Here is a tiny trained network, its code and every weight. The questions are about switching its units off for an input and a class, where a switched-off unit gives its printed mean instead of its output.

import numpy as np


def w(rows, s, z=0):
    codes = np.array(rows[::2]) - 128.0
    scale = np.full(codes.shape[1], s)
    scale[-1] = z or s
    return codes * scale


def f(y):
    return y / 2 * (1 + np.tanh(0.7978845608 * (y + 0.044715 * y**3)))


def log_softmax(a):
    a = a - a.max(-1, keepdims=True)
    return a - np.log(np.exp(a).sum(-1, keepdims=True))


def net(x, mask):
    res = np.array(x, float).reshape(1, 8) / 4 @ E
    y = f(res @ A[0][:, :-1].T + A[0][:, -1])
    res = res + np.where(mask, y, B[0][:, -1]) @ B[0][:, :-1]
    return log_softmax(res[-1] @ U[:, :-1].T + U[:, -1])


A, B = {}, {}
E = w([
[129,85,115,144,139,143],'x0',
[126,175,146,100,118,123],'x1',
[2,120,239,212,224,103],'x2',
[136,108,131,129,138,143],'x3',
[129,115,121,135,130,128],'x4',
[116,160,120,136,89,105],'x5',
[114,7,234,30,49,16],'x6',
[132,96,117,143,144,131],'x7',
],0.0057)
A[0] = w([
[245,184,57,112,122,104,233],'N1',
[245,78,125,15,112,91,241],'N2',
[52,176,238,207,136,187,253],'N3',
[51,52,215,136,92,29,198],'N4',
[226,91,21,16,1,181,241],'N5',
[127,74,197,58,88,44,251],'N6',
],0.0062,0.0033)
B[0] = w([
[239,127,95,174,65,215,196],'N1',
[209,94,138,134,2,55,215],'N2',
[65,241,198,111,219,178,221],'N3',
[77,68,63,7,224,95,217],'N4',
[214,124,101,244,66,106,255],'N5',
[147,37,185,25,86,61,218],'N6',
],0.0065,0.0078)
U = w([
[218,183,88,154,112,172,251],'0',
[6,181,222,203,178,183,203],'1',
[214,47,203,90,57,51,2],'2',
[57,91,170,2,211,36,26],'3',
],0.0077,0.003)

Each question gives the input, the list of numbers given to net, and the class t.
The units are the neurons (one row each of A and B). Each row of codes is followed by its name. A weight is (code - 128) times the scale printed after its matrix; where a second scale follows, it is the last column's (A, B and U).
mask holds one flag per neuron, in row order. A switched-off neuron (its flag False) gives its mean, the last column of its row in B, instead of its output. The means were averaged over made-up inputs and are rounded, as every weight is.
A unit's drop is (log p(t) with every unit on - log p(t) with that unit switched off) / (log p(t) with every unit on - log p(t) with every unit switched off).
The circuit of an input: a set's keep is (log p(t) with only the set's units on - log p(t) with every unit switched off) / (log p(t) with every unit on - log p(t) with every unit switched off). Starting from all 6 units, units are removed one at a time, each time the one whose removal leaves the highest keep (on an exact tie, the one counted first), for as long as the keep stays at least 0.8.
units of the circuit, in order: the units of the circuit, biggest drop first
k most important neurons: the k neurons with the biggest drops, biggest first
drop of u: that unit's drop, to one decimal
input [0,0,4,0,-3,1,8,3], class 3: most important neuron => N4
input [4,7,1,-4,-3,8,-1,2], class 1: units of the circuit, in order => N2, N5, N6
input [4,4,1,4,5,-5,0,-5], class 1: units of the circuit, in order => N6, N2, N5
input [-3,-5,1,-1,4,-3,0,-8], class 1: 4 most important neurons => N2, N6, N4, N5
input [6,4,3,5,-2,3,0,-6], class 1: units of the circuit, in order => N2, N3
input [-3,-3,1,7,7,5,-7,0], class 1: units of the circuit, in order => N5, N2
input [-7,-1,3,4,8,-8,7,-5], class 3: 2 most important neurons => N4, N5
input [-6,-6,1,2,4,-8,-5,-6], class 1: 2 most important neurons => N5, N2
input [0,6,2,-4,-2,1,1,6], class 3: drop of N3 => 0.0
input [-4,0,7,2,7,8,2,-3], class 3: drop of N4 => 0.6
input [5,-6,6,5,2,-8,3,1], class 3: drop of N4 => 0.2
input [0,2,7,-6,-5,7,2,-5], class 3: drop of N4 => 0.6
